[[ -6   8 -18 -15   6   3 -13   6  25  -6   2  25 -14 -20]
 [-11  10 -11 -14  -5  10   6   5  40  -9  -7  12   4 -22]
 [-27  41  -1   3 -19  27  10  -5  -5   2 -10  11   4  -7]
 [-15  -1  -9  -9   6   6 -11  16  37 -10 -14   4  11   0]
 [-26   5 -14 -14  -1   3  -6  22  32  -9  -1   9   1 -20]
 [ -2  11   9  -6  10  -5  -9   3  12 -19  17   4  -6   0]
 [ -9  15  -1  -7   4   9   5  13  16  -7   0  10   0  -7]
 [ -9   7  -9 -20   7   9  -7   9  28  -8   3   8  -7 -12]
 [ -9  17 -16 -13  -2  16   5  26  16  -5  -8  15   0 -18]
 [-16   9 -17 -26  -5   9  -4   9  15  -6   3   3  10 -11]
 [-31  30  10  -5   2   6   6   8  23   4  -8  -6  12 -13]
 [ -7   6  -9  -7   7   9  -9  41  19  -9   8  15 -14  -7]]
Counting starts at 0.
Read off the entry in row 2 and column 0.
A: -27
Read off the top-right entry.
A: -20
Read off the entry in row 2 and column 1.
A: 41
The entry in the top-left corner: -6
The entry at row 1, column 1: 10
The entry at row 0, column 2 -> -18
The entry in row 1 and column 0 is -11
Read off the entry in row 2 and column 2.
A: -1
The entry in row 0 and column 1 is 8
Read off the entry in the bottom-right corner.
A: -7
The entry at row 1, column 2 is -11
Read off the entry directly below the smallest entry.
A: -7
The entry directly below 40 -> -5

[[51, 46, 60, 47, 54, 59, 68, 57, 39, 66, 67, 48, 55, 51, 58], [59, 53, 59, 63, 51, 61, 36, 52, 49, 55, 44, 49, 46, 51, 55], [46, 49, 47, 52, 51, 52, 74, 53, 54, 61, 59, 51, 54, 54, 65], [59, 53, 20, 57, 55, 53, 70, 55, 35, 52, 57, 49, 48, 59, 49], [41, 47, 57, 64, 44, 58, 49, 53, 65, 63, 64, 52, 64, 59, 75], [54, 60, 55, 62, 55, 55, 49, 52, 57, 65, 50, 44, 48, 48, 39], [54, 44, 37, 46, 60, 56, 58, 48, 53, 60, 60, 50, 49, 57, 70], [69, 48, 59, 44, 56, 56, 34, 50, 61, 36, 50, 46, 51, 43, 53], [56, 52, 80, 40, 48, 48, 45, 59, 52, 64, 35, 49, 56, 55, 68]]
The largest entry: 80
What is the entry just left of the largest entry? 52
The entry just left of the smallest entry: 53
The entry just left of the centre entry is 49
What is the entry just right of the centre entry? 65
What is the entry just right of the largest entry? 40
The entry at the centre is 53

Questions about the grid below. Counting starts at 0.
1) Report the top entry of the column that holds the largest entry.
2) Report the entry at row 0, column 0.
3) Report the entry in row 0 and column 2.
4) Report the entry just left of the largest entry.
5) Report the entry in row 2 and column 2.
6) Report the entry at row 0, column 1.
7) Report the entry at the centre.
8) Report the entry directly below 52.
25,23,24,23,23,26,37,54,68
63,59,53,48,43,41,41,41,44
38,50,60,59,48,39,41,54,65
45,38,32,30,30,33,34,36,39
58,54,47,42,42,43,42,40,41
68,56,46,44,48,53,52,44,38
46,41,39,41,46,53,61,65,69
48,45,42,44,48,51,50,45,39
46,53,59,55,44,36,37,46,54
59,64,69,71,71,67,56,42,30
29,35,42,46,48,51,58,69,76
1) 68
2) 25
3) 24
4) 69
5) 60
6) 23
7) 48
8) 61

a = [45, 62, 29, 60, 52, 97, 24]
The second entry from the right: 97
What is the third entry from the left? 29
What is the 4th entry from the end? 60

M = ((-26, -8, 0, 37, -8, 33, -24, -1, -15, -7, 40, 19, 4, 9, 21, 28), (3, -5, 4, 19, 33, -14, -28, 36, 22, -12, -21, 17, -14, 5, -24, -7), (23, -6, 17, -12, 13, 15, 4, -2, -3, -7, 24, 24, 37, 16, 10, -33), (2, 2, -25, -10, -11, -10, 7, 22, -2, 10, -2, -32, -17, -10, -4, 44), (14, -4, -6, -17, -4, -8, 27, -12, -15, -3, 34, -36, -4, 20, -11, -21), (-8, 22, -3, -7, -10, 17, 23, 31, 14, 20, -15, 36, 49, -17, 35, 44), (-26, 18, 38, 11, -6, 6, -1, -11, 4, 25, -20, 2, -3, -17, 34, 2), (18, 2, 3, 17, -15, -18, 23, -15, 22, -17, -21, 32, -3, 13, -30, 30), (36, -11, -18, -17, -14, 3, 24, -15, -6, -1, 24, -16, 12, 8, 1, -33), (8, -12, 2, 22, 25, 12, -28, 16, -12, -17, 19, 32, 11, 20, -10, -26), (-2, -12, -25, 2, -15, -3, -20, 3, -15, 5, 0, -25, -17, -12, -3, 23), (6, 5, 2, -4, 26, -18, 17, 19, 2, -13, 18, -36, -4, 28, -30, 0), (1, 18, -11, -10, 12, -17, 19, 42, 25, 10, -18, -14, 9, -4, -9, 43), (12, 3, 0, -1, 2, 25, 8, 11, -6, -4, 16, 41, 50, 6, 20, -6))
The largest entry? 50
The entry just right of the largest entry? 6
